Here is a tiny trained network, its code and every weight. The questions are about switching its units off for an input and a class, where a switched-off unit gives its printed mean instead of its output.

import numpy as np


def w(rows, s, z=0):
    codes = np.array(rows[::2]) - 128.0
    scale = np.full(codes.shape[1], s)
    scale[-1] = z or s
    return codes * scale


def norm(h):
    return h / np.sqrt((h * h).mean(-1, keepdims=True) + 1e-5)


def f(y):
    return np.maximum(y, 0)


def log_softmax(a):
    a = a - a.max(-1, keepdims=True)
    return a - np.log(np.exp(a).sum(-1, keepdims=True))


def net(x, mask):
    res = np.array(x, float).reshape(1, 6) / 4 @ E
    u = 0
    for l in range(4):
        y = f(norm(res) @ A[l][:, :-1].T + A[l][:, -1])
        res = res + np.where(mask[u : u + 6], y, B[l][:, -1]) @ B[l][:, :-1]
        u += 6
    return log_softmax(norm(res)[-1] @ U[:, :-1].T + U[:, -1])


A, B = {}, {}
E = w([
[144,128,78,69,91,91,222,145],'x0',
[59,3,161,164,184,67,171,142],'x1',
[175,164,57,114,150,47,55,139],'x2',
[91,196,176,149,93,94,179,148],'x3',
[183,84,172,153,95,202,100,240],'x4',
[103,113,68,82,170,180,117,243],'x5',
],0.011)
A[0] = w([
[189,216,133,19,106,173,139,242,60],'0.n1',
[186,78,152,161,90,241,115,182,27],'0.n2',
[131,203,157,94,64,195,204,191,52],'0.n3',
[226,236,12,79,2,105,138,220,128],'0.n4',
[62,65,124,163,161,58,167,131,66],'0.n5',
[158,84,91,146,86,118,102,134,1],'0.n6',
],0.0066,0.0052)
B[0] = w([
[120,111,87,127,60,150,132,190,207],'0.n1',
[228,92,193,57,140,172,115,179,179],'0.n2',
[118,20,53,93,162,2,59,207,180],'0.n3',
[249,103,55,74,38,177,68,179,254],'0.n4',
[218,94,115,76,81,196,230,114,171],'0.n5',
[84,107,141,142,143,122,102,151,129],'0.n6',
],0.0064,0.0074)
A[1] = w([
[137,77,20,61,171,115,94,148,60],'1.n1',
[56,64,82,153,186,208,159,243,22],'1.n2',
[235,123,148,106,115,110,122,82,101],'1.n3',
[108,48,171,160,254,142,124,120,76],'1.n4',
[40,171,139,132,127,219,90,179,1],'1.n5',
[172,72,70,153,234,42,71,102,101],'1.n6',
],0.0097,0.0068)
B[1] = w([
[98,157,28,164,103,194,80,142,253],'1.n1',
[70,85,148,154,153,69,142,44,229],'1.n2',
[30,194,135,200,99,126,128,134,213],'1.n3',
[111,96,59,97,66,126,92,195,190],'1.n4',
[178,115,215,184,254,101,32,145,155],'1.n5',
[189,75,102,147,169,94,105,198,213],'1.n6',
],0.0098,0.0057)
A[2] = w([
[168,179,68,4,141,133,136,204,170],'2.n1',
[198,106,210,208,63,133,108,122,131],'2.n2',
[221,55,151,81,96,213,69,225,187],'2.n3',
[109,79,170,99,187,51,202,118,1],'2.n4',
[205,101,71,46,184,204,104,170,97],'2.n5',
[124,130,86,88,144,86,237,104,146],'2.n6',
],0.011,0.002)
B[2] = w([
[157,93,121,155,59,202,57,182,203],'2.n1',
[114,215,119,129,125,89,65,160,171],'2.n2',
[55,121,43,141,115,165,146,253,247],'2.n3',
[68,89,113,84,155,206,214,165,162],'2.n4',
[161,113,141,168,155,108,59,203,204],'2.n5',
[86,16,45,83,115,129,122,137,169],'2.n6',
],0.011,0.015)
A[3] = w([
[108,146,73,90,117,167,134,108,4],'3.n1',
[178,120,85,122,149,62,125,66,194],'3.n2',
[153,126,109,169,250,114,83,137,140],'3.n3',
[119,151,245,152,141,212,178,193,33],'3.n4',
[114,61,174,182,113,123,142,145,225],'3.n5',
[159,140,156,105,85,76,206,164,88],'3.n6',
],0.013,0.0026)
B[3] = w([
[119,50,190,200,182,215,79,105,192],'3.n1',
[175,18,173,130,125,209,118,163,177],'3.n2',
[111,70,199,147,155,11,60,167,237],'3.n3',
[151,123,35,144,130,124,1,211,201],'3.n4',
[63,141,33,11,142,53,109,146,253],'3.n5',
[114,63,49,152,172,58,98,213,160],'3.n6',
],0.0083,0.005)
U = w([
[143,121,237,176,179,64,79,105,100],'0',
[124,115,45,132,107,109,74,214,215],'1',
[185,159,155,120,170,165,195,122,7],'2',
[65,66,108,82,140,115,245,110,154],'3',
[195,159,163,135,182,160,209,122,2],'4',
[140,252,173,160,96,134,94,78,81],'5',
[162,141,122,130,91,206,137,28,40],'6',
[191,169,157,118,187,168,209,122,2],'7',
],0.019,0.0064)

Each question gives the input, the list of numbers given to net, and the class t.
The units are the neurons (one row each of A and B). Each row of codes is followed by its name. A weight is (code - 128) times the scale printed after its matrix; where a second scale follows, it is the last column's (A, B and U).
mask holds one flag per neuron, layer by layer. A switched-off neuron (its flag False) gives its mean, the last column of its row in B, instead of its output. The means were averaged over made-up inputs and are rounded, as every weight is.
A unit's drop is (log p(t) with every unit on - log p(t) with that unit switched off) / (log p(t) with every unit on - log p(t) with every unit switched off).
The circuit of an input: a set's keep is (log p(t) with only the set's units on - log p(t) with every unit switched off) / (log p(t) with every unit on - log p(t) with every unit switched off). Starting from the 12 units with the biggest drops (on a tie, the unit counted first), units are removed one at a time, each time the one whose removal leaves the highest keep (on an exact tie, the one counted first), for as long as the keep stays at least 0.8.
circuit, biggest first: the units of the circuit, biggest drop first
unit that matters most: the unit with the biggest drop
top k neurons: the k neurons with the biggest drops, biggest first
top k neurons in layer l: the k neurons of layer l with the biggest drops, biggest first
drop when u is switched off: that unit's drop, to one decimal
input [-3,2,8,7,-7,-4], class 0: circuit, biggest first	2.n3, 3.n3, 2.n1
input [-4,1,-3,-5,-4,-8], class 0: circuit, biggest first	2.n3, 2.n1
input [-8,0,-2,3,-6,-2], class 0: top 2 neurons in layer 2	2.n3, 2.n1
input [1,-2,1,4,-1,-4], class 5: unit that matters most	2.n3
input [-4,5,-4,-3,0,0], class 3: top 2 neurons	1.n2, 0.n4
input [-2,-8,-6,-2,0,-4], class 5: top 2 neurons	1.n3, 2.n3
input [-2,-1,1,2,-7,1], class 3: top 2 neurons	0.n4, 1.n1
input [-8,7,1,4,-5,2], class 3: top 2 neurons	0.n4, 1.n1
input [1,-5,-2,1,-4,-3], class 6: top 2 neurons	2.n5, 2.n3
input [3,-3,-4,-3,-7,-5], class 3: top 2 neurons in layer 2	2.n6, 2.n1
input [-8,-5,-2,-5,-2,-2], class 5: top 2 neurons in layer 2	2.n5, 2.n3
input [4,-1,-3,-3,4,-8], class 5: top 2 neurons in layer 2	2.n2, 2.n3
input [6,4,-8,-3,-2,7], class 3: drop when 1.n2 is switched off	0.3
input [-2,5,3,8,-5,-6], class 3: drop when 0.n5 is switched off	0.0
input [-6,-6,3,6,-6,1], class 5: drop when 2.n3 is switched off	0.2
input [-3,-1,-1,-6,2,-8], class 5: top neuron	1.n3
input [1,1,5,-4,-5,-7], class 0: top 2 neurons in layer 2	2.n3, 2.n1
